Each row, then the tier of its hidden value
[ -98  -56   37   25 -291 -272   86  124  149  105  133   -6 -203   88
  136 -276 -219   56  147  -59  115  -26   -5  174 -306 -346   77   17
  133  165 -210   62  244  -45  -22  -58 -332   89  268 -143  -41   83
   62  -86  229  -84 -101 -168  -61  260] : Qz
[  92 -179   27   61  -77 -120    2 -171  406  -21  476 -131 -231  224
  268  -91  130 -284  226 -147  552 -172    8   83  372 -219   36   27
  217  168 -215  -39 -226 -333  -15  213  -83  448   21   62  274 -217
   20   19  338   99  -72   46 -304  300] : LJ
[-341  208 -218   11 -108    1  212  215  -51  -39   31  176 -219 -233
  187  -48 -373 -260 -136  196 -187 -250  343   11  -37  -77   14 -296
 -135  -30  -50  -18  225   23  -98 -279 -228  -83  502 -173 -245  189
  285 -299  104 -363 -146  266  -26  -88] : GJ
[ 311  389    0 -231 -202  -68   16   79  -37   72 -511 -154  320   56
  -73   82 -261  506 -517  -69 -561  175 -287 -451 -472  -96  236 -136
 -243  -44  475  313  235  324  129 -307  236 -441   -3  264 -165   64
  126   43 -241  -52 -176 -146   72  -45] : DG
[ -91 -168    6 -124  -23  -38  134  -38  112  -12  115  -20 -188 -167
  223   42    6 -255   -4   14  139 -244  192   77  297  -67   67  -35
  167   50 -205  -48  -15 -102 -195   48 -213  198  178 -140   73  -23
   -5  -65  177  -18 -179   56 -149  140] : ZB
[  98  -41  -49 -201  -34   58  328  218  337 -174   91  -38 -183   42
  337  116  130 -435 -141   46   48 -442   59 -225  -68 -201  420 -255
  303  276   62   49  -30  157   90   49  -27   64  131  -98  -11 -209
  387 -299  381 -215  263  218 -354  287] : JT
[ 409 -199  209 -361  131  -87  195  -22  342   18 -263  -94   80  -38
  304   31  238 -327 -342  -36   36 -380 -257 -383  268   25  372 -103
  441  -72   86   57 -264 -101  -48  148  269  201   -4  208  -29 -263
  118 -193  164  249   97   64 -305  331] : Qz
[ 263  -29  236 -481  -26  -90  282  158  -83 -105 -444  -26 -132  -66
  250  179   38 -111 -280   72 -264 -121  -15 -323 -330  -40  504 -254
  242  154   14  126  255  398  -32  -99 -128  -64  273  -76 -138 -118
   65 -252   85 -134  192   73  -84  159] : JT
[  52  -89  139  102   59  -40   99  152  216  291  -27   99  108   61
 -118 -138   21   90 -177    6 -117  -44  -50  269  -13 -193   27  132
  -57   -2  150  135  312  175 -225   74  -49 -282  -82 -114   33   70
   57 -311 -131   70 -109 -101    7  127] : Qz
[-313  -27 -442  419 -315  -13  -91   71  647  321  445   34  -70   17
  270 -214 -479 -469 -113  -16  303 -510  200  196  397 -176 -296   15
  112   -7    3 -159 -227 -704 -183   20 -122  105  263   99  -91 -102
  339    6  305  181 -492  179 -359  229] : Pj
[ -28  480 -379  114 -175 -187 -245 -124  163 -289  418 -130 -143   55
  144 -173 -453  119  -99 -209  307   69  -67 -441  189 -196 -168  -90
  -86  153   58  144 -476 -598  362 -340  319  442   96  320  113 -129
   29  445  399  -49 -204  100 -245   83] : ZF
[ -84 -143   95 -171  456  110 -100  170  202   19   26 -169  204  -78
 -477   34  164  -86   -5   64   16   -5  -14 -121  481   -8   58  395
  -15  132   54  -38 -247  263 -253  372  301   15 -365 -350  208 -155
  182   71  -57  340  107  -45 -260  227] : ZB
[  83   74  -27 -313   -9  149  207  258 -143  -72 -506 -121  168 -143
 -149  227  -55  219 -324    2 -501  -41  -78 -426 -248  -14  354 -180
  -59  122  281  164  275  384 -110 -174   66 -383  -33   29 -152 -178
  120   -6  -96  -24  -72 -164    5    6] : ZB
[-119  -68    2 -306  260  177  118   -9 -449 -194 -336 -112 -159 -394
 -218  178 -123  -98  241   33 -193  130  190 -435  281  211  252 -278
  -57   47 -236  -46   33   64 -335  -14 -223   55  129  101  -63 -373
 -203   58 -129   48 -232  -98   22  -83] : ZF
[ -11   22   43    4 -115 -150 -152   31   73  143   -5  -62  -40  118
  -63  -91 -257  119  -13  -36   34  154   14   37  -54 -124  -40  120
  -51  132  -48   25   97  -41 -117  -20 -149    6  136  -32   44  -68
  -41  106    4  149 -180  -49  -34  121] : Dl
[  -1   55   48 -213  171  -16  -59    7  -77 -177  -15    0 -117 -119
   28   74  -50  -53  -77   82  -25  103  130 -139  153   41   59   13
   36  180  -65   -8 -221   32   30  -33  -85  147  121  -70  165 -119
  -37   78  111  -14   86  245  -42   29] : GJ
[ -39  -13 -178  487 -228 -158  -43  116  621  486  297  116   71  136
   66 -433 -387  -29 -184 -159  142 -213 -118  347  -44 -409 -173  156
   86   11  143  181  122 -425 -136   30  -91 -183  -51  123  -32   16
  114 -230  112  168 -410 -186 -205  354] : ZB
[-110   64  -16   81 -112 -107  227  213  277  -29   62  -11  -70  202
   96 -264  -80 -239   99   -8  203 -217 -101 -165  -75 -274   97 -166
   -6  -76  -70   53  208  -75  -61  -38  174  149  187   31 -220   -2
  434 -309  228  -74    4  -84 -221  176] : Pj
[ 276  114  273 -163   48   63  -38 -163 -307    4 -123 -130  110  172
 -291  147  231  608  199   17 -353  576  -63   61 -135   31  123  -37
 -442  100  189   54  179  520   76   12 -230 -303  -63  162  311    7
 -156   66 -429 -128   -2   22  404 -294] : Dl
[ 158  114  111  -44  252  186 -472  -86  -15  265 -462  -36  529  -49
 -428  131 -175  486 -373  138 -539  614  -56   37   20  239 -249  412
 -309    2  406   24 -375  149  -39  121 -111 -544 -282  245  329 -131
  -96  282 -500  407 -214  226  268 -191] : RR
[ 320  166  168  -84 -107  -51  -58 -124  236  383   13 -167  282  221
 -129  139   75  320 -271   38 -327   86  -68  186   49  -82   69  135
 -388  -89  429   80  223  526  -64  118   88 -416  -63  -67  141  301
  164 -108 -466  -20 -174   81   63  -79] : DG
[ 280   10  152 -203  176   33  100   65   88  238 -340 -144  257  -66
 -281   89   40  123 -288  -51 -313  -62 -197 -292  192   13  265    8
 -105 -104  311  156  225  326 -308   90  332 -285 -198   60 -100  -95
   28 -135 -340  228 -181 -227  -96   90] : DG
[-174   61   35  171  154  -88 -146  191  268  222  348  -33   65   80
 -480 -258  -73  113  188   62  101   95   10  185  321 -168 -208  376
 -228   84   84  -95  -11  139 -173  187  223    5  -92 -298  100  110
  240   54  -94  184   -5  -30  -91   80] : RR
[ 150  -57  -15    6  -54   49   80   31  285  277   94  -73   69   75
  -21  -16   23  -76    9   42 -166 -182  -27   45  173  -34  172 -104
  -33   41  216  -89  -32   77  -75  158 -107 -201   88  127   20 -116
  211 -162 -131   55  -91  127  -59   75] : GJ
[  63 -148  176 -124  -88  -81  263  -39  152  196    5   76 -138  -92
  282  -71  103 -282  105  181  -76 -251  119  185  172   24  130 -203
   93 -163  -92 -189   63   63 -133   95 -300   38  433   29  -85  131
  207 -366  -55 -121  -55  253   47  -21] : RR
[ 315 -311  -16   55   18   29  191   30  428  404   83   98  -19 -167
  178  -88   87 -248 -186  -57  -81 -511 -107   57  477   45  197 -159
  400   47  240 -101 -171 -360 -200  131  -77  -72   70  348  -28 -365
  -62 -193   30  284 -178   86 -117  227] : Pj
[ 247 -210  251   -6  113   71  111 -122  266  245  162 -130  -10  197
  -94  219  374 -162    5  -58  247 -184   54  110  684   15   42   62
 -135  -67  115  -73  293  190 -490  272  244   52 -125  -42  143 -140
   -9 -126 -231  247 -214  -34 -154   -3] : RR
[ 503 -167   57  -26 -165   64   53   11  648  578   50 -104  294  263
  128  144  210  -69 -416   39 -304 -432 -163  175  223    2  254   -8
   88   52  602 -105  -75  170  -55  275   13 -451  -12  192   80 -144
  295 -206 -235  237  -50  275 -117  162] : GJ
[-112  156  -43   24  132 -252  -35  214  308  -13  227   78   72  -25
  -72 -405 -112   -7 -185   45  106 -166 -168  -81  224 -189 -116  196
   49  -46   84   38 -292 -200  141  -73  436  243   56 -141  -30  177
  308  -41  253   78  159   91 -176  207] : LJ
[ 603   60   63  209 -308 -117  -27  110  762  660    2  -49  448  575
   69   58   84  257 -911 -187 -135 -415 -400  129  117 -212   25  148
 -117  -62  870  215  401   67 -159  -46  617 -496 -204  209  -50  -12
  210 -149 -225  384 -232  -45 -172  178] : GJ
[-184  -71  109 -424  494  106  240   95 -225 -641    3   47 -428 -320
  164  111  182 -583  265  192  207  -27  303 -379  225   48  319 -213
  285  262 -473  -43 -350  119   41   95 -168  512  176 -244  159 -274
   95 -208  432 -266  447  353 -231  131] : ZF
[ -98   96 -103  468  136 -126 -118   70  367  139  340  292  -14   52
   27 -460 -259  -24 -185  -88  267   28  -58  281  151 -287 -331  184
   20   13   43  217 -132 -531    6  -78   58   67 -109  141  151  -13
  -43 -208  215   95 -159   48  -89  193] : ZF
[  97   34  187  -98  283   57  143   23  -13   22 -267  167   59 -102
   55  -25   55 -161 -209  159 -197   27   30  -46  105   74   86 -126
  -71 -178   67   83   32  122 -116    7  -14 -124   94  111  -10    6
   89 -427 -149  -53   26  238   59  -67] : Dl
[ 167  213   74  138 -346 -169  -30   43  440  279 -121  114  246  354
  340 -125 -148  120 -550   82 -127  -44 -126  225 -335 -203 -176   64
 -143 -187  348  127  154   -7  130 -171   54 -272  214  155  -44  307
  379 -249  -21  -45 -118  259   42  -18] : RR
[ 106   13  220 -175  242  -34 -196   66  -82  -97 -214  -57  -12   47
 -235  191  -36  152 -283  -71  125  291   31 -200  175   -4  -53  303
  -30  235   15  151  131  145 -285  -30  242  101 -186 -168  185 -254
 -260  255    3  324  -44  -85 -111   83] : RR
[ 266  -27  257  -27 -271 -106  -40  -76  426  302  -11 -142  289  485
  134   12  191  244 -183   29 -109  119 -157  380 -346 -273   46  235
 -158    2  234   99  178  409   95  207 -172 -330  -63  -68  246  273
  303 -193 -159  -21  -13   67   37  108] : DG
[  90   25 -201 -140  131   38   42   91  204  -39  362  -36 -180 -263
    4   60   -7 -183  -71   23  -41 -354   95 -226  554   57  179 -104
  218  319  189 -154 -462 -144   76   10  114  179  107    5  108 -280
   61  177  210   36  102  302 -215  130] : Dl
[ -59  -81  357  -10  363  -61   48  223   99  153  -49  243  117   56
 -208 -208  204   12  -91  262 -141  144   33  412    4  -87  -72  300
 -124  -43   37   17  140  415 -121  175  -44 -188   -7 -373  138  271
  203 -459 -152  -13  300  221  136   20] : Dl
[-451   56 -310   38  191  220  -91  163  197 -383  155  -45  129  -71
  -27    9  -41 -210 -114   88  183 -101  149 -164  330  -65 -231  165
  -50   96  -46  -37 -519 -290   81    0  165  193 -146 -115  217 -133
  392  187  406   48    6  224 -238   64] : JT
[-275  127 -283   87 -155   82 -177  -16  -39   23   -6 -255  136  -36
 -315  -74 -357  216  249  -69  -48  157   -1 -277  243   22 -174  -21
 -317  -53   -4 -124 -147 -289 -135  -70   15   13   62  258  -50 -181
  129  423  -82  213 -489 -183    5 -106] : Pj
[ 133  174 -144  522 -643   33   59  263  689  508 -116   56  414  682
  189 -158 -248  281 -504  -88 -207  -99 -261  326 -760 -472 -122  -17
 -271  -37  612  263  589   17   41 -160  -58 -762  -21  343 -144   84
  557 -350  -58  -16 -335  -90   12   72] : RR
[-192  -35  -44    0  -36   46  -97   61  148  163  -51   35  323  -95
  -64  -55  -20  265 -256  154 -314   34   48  346   48  -33 -232  292
 -154  -63  169  -52 -175   50   18   10 -185 -295  -15 -135  187  274
  197   61  -85   47 -164  149  180  -64] : DG
[-173  -14  143 -544  529   67  149  -38 -306 -479 -132  -64 -161 -515
  -48  102  175 -317  196  222  -47   40  208 -399  449  189  217  -60
  100  -14 -360  -93 -453  210  -24  122   13  412  100 -246  128   -3
   70  -42  116 -148  237  239  -99   -6] : DG
[ -11   -9 -123  -91  -58   93   69   77  122  -71  -91 -141  254  -53
  -74  -63   72  256  -40  -38 -222  -35 -201 -188    8  -74   79  -18
   -5   34  188   16 -262  -80  151  -29   38 -114 -118  222   89 -107
  213  157   84   54  -84  -87   36   40] : ZB
[ 112  -92 -416  -80 -268  -18   23  108  536   87  193 -137 -126 -140
  395   50 -293 -433 -339 -120  103 -711  -18 -411  394  -22  219 -212
  540  290  174 -136 -514 -638   36  -61   76  234  238  271 -116 -520
  169  270  495  274 -186  180 -485  404] : GJ
[ 197   39  197 -138  140 -207  -64  -46   50    0  268   -6 -266   11
  -31  -79   10   11  126   -5  135  139   41   14  176  -94  124   76
   91  274  -76    3 -111  108   36   78  -69  247  116 -119  216  -73
 -149   17   66   -6  168  154  -74  148] : Dl
[ -62  -55 -207  159 -619  126   98  233  511  461 -327 -188  375  427
  170  106 -287  -36 -384    3 -290 -334  -50   98 -471 -243   92 -102
 -177  -86  347   38  508  110 -241    5 -223 -654  149  115 -274  -29
  595 -215 -107  111 -480 -124 -144  131] : JT
[  34   31 -228  -43 -565  -83   -2   13  284  -24    7 -231 -165  308
  458  239 -316 -177 -317 -199  277 -323   83 -260  -86 -205   98 -193
  117  221   -1   61  238 -294 -123 -229  -41  157  290  108 -105 -289
  108  242  374   91 -385  -56 -353  220] : GJ
[-336   65  -79  -95  -22  -25  123  205   14 -272 -101   98 -313  -64
  324    5 -332 -517  -79  137  186 -128  323 -158 -176 -146   61 -163
  129  126 -351   48  116  -74 -119 -137 -248  223  395 -223 -136  -74
  249 -242  400 -197    6  214 -264  158] : Dl
[-177   68  -44   61  -35 -123 -141   50  136  -36  137  -59   63  140
  -75 -161 -117  101  -45  -25  192   50  -31    0  197 -132 -217  189
 -141   -9  -42   -2  -83 -200  -37  -66  174  193   43  -67   83   46
  135  168  146  146 -127  -15  -73   60] : GJ
[ 450 -227  165  146 -206  -88  220 -160  758  456  452  -94 -128  427
  390  -29  259 -453   50  -91  312 -452  -50  322  231 -285  298 -136
  182   42  128   -1  159   47 -139  411 -152  -15   56  115  133 -103
  240 -527    0    4  -83  134 -346  347] : JT
[-110  135 -331   42    7  194  -81  109  208   12  -64  -43   98 -179
  -10  147 -320 -170 -368   11  -97 -221  124 -323  358   82  -92  -56
  -25   58  246  -28 -250 -301 -148 -122  177  -77   24  187  -56 -297
  173  199   91  195 -321  169 -222    4] : RR
[ 170 -135  162 -161 -135 -188  209  -87   85   90 -172    7 -287  -59
  411   -3 -157 -328 -108  -84  153 -195   67  -93  -23 -124  263 -239
  283  -23 -254  132  295 -120 -275  -34 -263  178  309   81 -131 -132
 -150 -293  124   -1 -261  -85 -200  250] : Qz
[-172  159  -66  141  -67 -102   67  -89   88 -178  312   67 -310   13
  260 -225 -229 -186  268  -10  269  132  179  101 -146 -301  -27 -143
  -28   82 -313  135  -35 -173  125  -48 -375  227  205   32  139   72
   84 -234  262 -347 -101  115 -103  100] : Qz
[ 257  186  188 -607  142 -162  180  -96 -396 -563 -275  -71 -523 -324
  319  151 -107 -223  118    1   55  161   79 -781  -80   86  476 -442
  344  252 -341   86 -204   45  164 -225  -85  559  407  178  -43 -340
 -218   78  317 -237  237  177 -142   74] : RR
